Below is a small trained network, with its code and all its weights. Each question gives an input and a class and asks what happens when units are switched off, that is, made to give their printed mean instead of their output.

import numpy as np


def w(rows, s, z=0):
    codes = np.array(rows[::2]) - 128.0
    scale = np.full(codes.shape[1], s)
    scale[-1] = z or s
    return codes * scale


def f(y):
    return np.maximum(y, 0)


def log_softmax(a):
    a = a - a.max(-1, keepdims=True)
    return a - np.log(np.exp(a).sum(-1, keepdims=True))


def net(x, mask):
    res = np.array(x, float).reshape(1, 3) / 4 @ E
    y = f(res @ A[0][:, :-1].T + A[0][:, -1])
    res = res + np.where(mask, y, B[0][:, -1]) @ B[0][:, :-1]
    return log_softmax(res[-1] @ U[:, :-1].T + U[:, -1])


A, B = {}, {}
E = w([
[57,255,88,83],'x0',
[226,202,213,90],'x1',
[79,78,221,26],'x2',
],0.01)
A[0] = w([
[159,36,165,124,54],'neuron 1',
[70,46,98,186,24],'neuron 2',
[49,76,86,141,35],'neuron 3',
[122,99,155,101,80],'neuron 4',
[159,171,81,168,231],'neuron 5',
[109,81,155,64,77],'neuron 6',
[140,130,61,152,88],'neuron 7',
[224,131,177,148,70],'neuron 8',
[75,58,182,70,33],'neuron 9',
[180,61,130,158,254],'neuron 10',
[167,141,104,214,38],'neuron 11',
[188,152,46,157,61],'neuron 12',
[205,41,137,163,5],'neuron 13',
[251,190,200,100,27],'neuron 14',
[58,233,100,115,37],'neuron 15',
[196,181,184,107,80],'neuron 16',
[62,106,89,115,219],'neuron 17',
[163,121,140,254,74],'neuron 18',
[196,90,90,175,106],'neuron 19',
],0.013,0.0089)
B[0] = w([
[67,243,113,79,193],'neuron 1',
[152,111,44,233,192],'neuron 2',
[177,119,110,251,184],'neuron 3',
[86,154,141,144,151],'neuron 4',
[141,64,205,81,235],'neuron 5',
[82,132,205,151,176],'neuron 6',
[97,107,171,164,168],'neuron 7',
[121,148,80,173,187],'neuron 8',
[43,145,205,168,192],'neuron 9',
[170,112,64,11,253],'neuron 10',
[44,136,181,170,171],'neuron 11',
[78,138,213,134,181],'neuron 12',
[56,245,35,57,194],'neuron 13',
[159,92,85,249,214],'neuron 14',
[57,254,46,17,211],'neuron 15',
[175,96,90,217,192],'neuron 16',
[232,65,114,167,225],'neuron 17',
[57,167,177,123,192],'neuron 18',
[91,186,175,101,193],'neuron 19',
],0.009,0.013)
U = w([
[119,165,60,70,118],'0',
[181,102,89,203,86],'1',
[98,125,253,134,83],'2',
[233,69,150,42,251],'3',
],0.018,0.014)

Each question gives the input, the list of numbers given to net, and the class t.
The units are the neurons (one row each of A and B). Each row of codes is followed by its name. A weight is (code - 128) times the scale printed after its matrix; where a second scale follows, it is the last column's (A, B and U).
mask holds one flag per neuron, in row order. A switched-off neuron (its flag False) gives its mean, the last column of its row in B, instead of its output. The means were averaged over made-up inputs and are rounded, as every weight is.
A unit's drop is (log p(t) with every unit on - log p(t) with that unit switched off) / (log p(t) with every unit on - log p(t) with every unit switched off).
The circuit of an input: a set's keep is (log p(t) with only the set's units on - log p(t) with every unit switched off) / (log p(t) with every unit on - log p(t) with every unit switched off). Starting from the 12 units with the biggest drops (on a tie, the unit counted first), units are removed one at a time, each time the one whose removal leaves the highest keep (on an exact tie, the one counted first), for as long as the keep stays at least 0.8.
circuit, biggest first: the units of the circuit, biggest drop first
top k neurons: the k neurons with the biggest drops, biggest first
drop when u is switched off: that unit's drop, to one decimal
input [5,6,5], class 1: top 2 neurons	neuron 14; neuron 16
input [2,7,7], class 1: circuit, biggest first	neuron 14
input [-2,4,-1], class 1: top 2 neurons	neuron 14; neuron 8
input [-3,-3,1], class 3: circuit, biggest first	neuron 15; neuron 14; neuron 10
input [-1,3,-1], class 3: top 2 neurons	neuron 2; neuron 3
input [-8,4,-8], class 0: top 4 neurons	neuron 13; neuron 10; neuron 8; neuron 9
input [6,-7,8], class 2: top 3 neurons	neuron 9; neuron 6; neuron 14
input [-5,-5,3], class 0: top 3 neurons	neuron 1; neuron 10; neuron 14
input [-8,7,2], class 0: top 3 neurons	neuron 13; neuron 1; neuron 10
input [-7,8,-2], class 1: top 4 neurons	neuron 14; neuron 16; neuron 15; neuron 8
input [5,-6,-8], class 2: top 2 neurons	neuron 12; neuron 5
input [4,-7,-8], class 2: top 2 neurons	neuron 12; neuron 5
input [-5,-1,4], class 0: top 2 neurons	neuron 10; neuron 1
input [2,-5,8], class 2: circuit, biggest first	neuron 9
input [-7,-1,-5], class 0: top 2 neurons	neuron 13; neuron 10
input [-6,5,0], class 0: drop when neuron 13 is switched off	0.3
input [1,-1,-1], class 3: drop when neuron 13 is switched off	0.0
input [-1,-4,-5], class 2: drop when neuron 11 is switched off	0.1
input [0,-1,-3], class 3: drop when neuron 9 is switched off	0.2
input [2,-1,-3], class 3: top neuron	neuron 9
